Below are the code and all the weights of a small trained network. Each question names an input and a target symbol and asks about switching units off, where a switched-off unit gives its printed mean instead of its output.

import numpy as np


def w(rows, s, z=0):
    codes = np.array(rows[::2]) - 128.0
    scale = np.full(codes.shape[1], s)
    scale[-1] = z or s
    return codes * scale


def f(y):
    return y / 2 * (1 + np.tanh(0.7978845608 * (y + 0.044715 * y**3)))


def softmax(a):
    e = np.exp(a - a.max(-1, keepdims=True))
    return e / e.sum(-1, keepdims=True)


def log_softmax(a):
    a = a - a.max(-1, keepdims=True)
    return a - np.log(np.exp(a).sum(-1, keepdims=True))


def net(x, mask):
    ids = ['αβγδεηθλμξπσφψω'.index(c) for c in x.split()]
    T = len(ids)
    res = E[ids] + P[:T]
    r = res
    for j in range(2):
        rows = slice(4 * j, 4 * j + 4)
        q, k, v = (r @ M[0][rows].T for M in (Q, K, V))
        z = softmax(np.where(np.tri(T) > 0, q @ k.T / 4**0.5, -1e9)) @ v
        o = O[0][rows]
        res = res + np.where(mask[j], z, o[:, -1]) @ o[:, :-1]
    y = f(res @ A[0][:, :-1].T + A[0][:, -1])
    res = res + np.where(mask[2:14], y, B[0][:, -1]) @ B[0][:, :-1]
    return log_softmax(res[-1] @ U[:, :-1].T + U[:, -1])


Q, K, V, O, A, B = {}, {}, {}, {}, {}, {}
E = w([
[100,105,152,64],'α',
[126,62,132,50],'β',
[26,120,108,79],'γ',
[96,102,166,66],'δ',
[194,44,72,4],'ε',
[85,38,196,101],'η',
[11,213,162,92],'θ',
[87,63,144,77],'λ',
[194,90,145,2],'μ',
[120,152,100,17],'ξ',
[170,129,211,37],'π',
[111,68,146,58],'σ',
[37,208,232,76],'φ',
[61,72,84,68],'ψ',
[128,66,108,47],'ω',
],0.008)
P = w([
[2,46,82,22],'0',
[154,148,241,88],'1',
[77,114,209,64],'2',
[177,181,120,180],'3',
[121,49,170,75],'4',
[164,128,106,204],'5',
[91,89,196,59],'6',
[218,167,112,153],'7',
[66,115,204,67],'8',
[227,198,163,166],'9',
[84,113,184,39],'10',
[225,208,167,154],'11',
[96,90,199,54],'12',
],0.0083)
Q[0] = w([
[192,185,87,203],'H1',
[179,158,104,199],'H1',
[184,124,52,252],'H1',
[106,169,80,224],'H1',
[201,86,61,171],'H2',
[117,189,154,2],'H2',
[176,174,144,128],'H2',
[139,117,72,228],'H2',
],0.011)
K[0] = w([
[172,191,182,183],'H1',
[167,152,195,172],'H1',
[225,156,122,208],'H1',
[197,145,124,192],'H1',
[250,107,149,197],'H2',
[95,139,135,34],'H2',
[136,187,138,111],'H2',
[160,143,137,217],'H2',
],0.012)
V[0] = w([
[198,135,129,90],'H1',
[184,161,251,54],'H1',
[77,129,62,105],'H1',
[123,34,109,133],'H1',
[98,166,162,124],'H2',
[79,156,161,151],'H2',
[138,35,136,123],'H2',
[36,211,93,165],'H2',
],0.012)
O[0] = w([
[140,177,235,83,89],'H1',
[112,207,176,24,167],'H1',
[180,79,81,185,254],'H1',
[58,59,185,217,224],'H1',
[115,58,116,70,152],'H2',
[123,138,2,73,133],'H2',
[83,183,162,177,214],'H2',
[236,63,15,55,99],'H2',
],0.0082,0.0068)
A[0] = w([
[175,169,148,187,194],'N1',
[51,82,128,51,115],'N2',
[166,254,160,169,131],'N3',
[155,89,189,163,113],'N4',
[146,88,144,104,14],'N5',
[73,121,170,68,88],'N6',
[56,110,211,99,85],'N7',
[113,204,171,139,115],'N8',
[161,146,108,94,38],'N9',
[171,162,129,72,79],'N10',
[81,204,173,94,137],'N11',
[182,146,139,118,1],'N12',
],0.0088,0.0063)
B[0] = w([
[102,71,54,163,162],'N1',
[103,218,177,51,184],'N2',
[49,180,68,191,195],'N3',
[23,147,116,99,184],'N4',
[70,211,229,76,110],'N5',
[195,124,129,64,187],'N6',
[160,218,193,81,254],'N7',
[106,181,54,167,202],'N8',
[68,221,254,126,116],'N9',
[67,62,187,169,135],'N10',
[211,64,123,203,248],'N11',
[24,234,200,131,112],'N12',
],0.0074,0.007)
U = w([
[90,119,152,165,70],'α',
[75,158,72,54,135],'β',
[70,132,148,141,71],'γ',
[216,78,141,110,245],'δ',
[85,145,133,178,118],'ε',
[47,139,165,157,67],'η',
[65,140,117,121,96],'θ',
[226,121,28,131,247],'λ',
[158,170,197,1,94],'μ',
[107,84,78,227,95],'ξ',
[49,143,139,129,92],'π',
[79,134,185,168,2],'σ',
[188,96,62,225,202],'φ',
[161,202,171,144,237],'ψ',
[85,140,125,147,146],'ω',
],0.0067,0.004)

Each question gives the input, a string of symbols that net reads in full, and the target symbol t.
The units are the heads (4 rows each of Q, K, V and O) and the neurons (one row each of A and B). Each row of codes is followed by its name. A weight is (code - 128) times the scale printed after its matrix; where a second scale follows, it is the last column's (O, A, B and U).
mask holds one flag per unit, heads first, then neurons. A switched-off unit (its flag False) gives its mean, the last column of its rows in O or B, instead of its output. The means were averaged over made-up inputs and are rounded, as every weight is.
A unit's drop is (log p(t) with every unit on - log p(t) with that unit switched off) / (log p(t) with every unit on - log p(t) with every unit switched off).
The circuit of an input: a set's keep is (log p(t) with only the set's units on - log p(t) with every unit switched off) / (log p(t) with every unit on - log p(t) with every unit switched off). Starting from the 12 units with the biggest drops (on a tie, the unit counted first), units are removed one at a time, each time the one whose removal leaves the highest keep (on an exact tie, the one counted first), for as long as the keep stays at least 0.8.
units of the circuit, in order: the units of the circuit, biggest drop first
k most important neurons: the k neurons with the biggest drops, biggest first
heads that matter: for each layer, one digit per head in row order, 1 if its drop is at least 0.15 and else 0, layers parted by /
drop when u is switched off: that unit's drop, to one decimal
input π ε θ σ σ θ β π π ψ δ, target μ: heads that matter	10
input γ η ψ γ θ π ψ, target φ: units of the circuit, in order	[H1]
input μ δ ω γ ω β π γ ξ, target ψ: 2 most important neurons	[N7, N11]
input θ ψ θ, target λ: heads that matter	11
input σ π π ω ε α π β, target ψ: heads that matter	11
input γ γ λ ψ ψ ψ λ ψ γ, target φ: heads that matter	11
input θ ψ π π σ, target λ: units of the circuit, in order	[H1, H2]
input π ψ β π ψ π ε ψ ξ, target μ: heads that matter	10
input π θ λ, target μ: units of the circuit, in order	[H1, N7, N2]
input π ψ π, target μ: 2 most important neurons	[N7, N6]
input β π π α, target ψ: units of the circuit, in order	[H1, N7, H2, N11]
input φ ψ π π β π γ, target β: units of the circuit, in order	[H2, N11]
input ψ σ π α π ψ ξ, target ξ: heads that matter	10
input μ α δ π ω θ μ ξ π, target ψ: heads that matter	11
input θ σ θ ψ θ λ θ ψ ψ ψ ψ, target λ: units of the circuit, in order	[H2]
input π η π η λ π μ μ η, target μ: 3 most important neurons	[N7, N6, N2]
input μ ψ μ γ δ μ θ, target ψ: 3 most important neurons	[N7, N11, N6]
input π ψ μ β β α λ γ δ, target μ: 3 most important neurons	[N7, N6, N2]
input θ ξ π, target λ: drop when H1 is switched off	0.6
input ψ ψ σ, target ξ: units of the circuit, in order	[H1]
input γ μ π π π, target φ: drop when H1 is switched off	1.2
input θ β θ π φ, target λ: drop when H2 is switched off	0.6
input ε σ π ε π ξ, target ψ: drop when N3 is switched off	-0.1
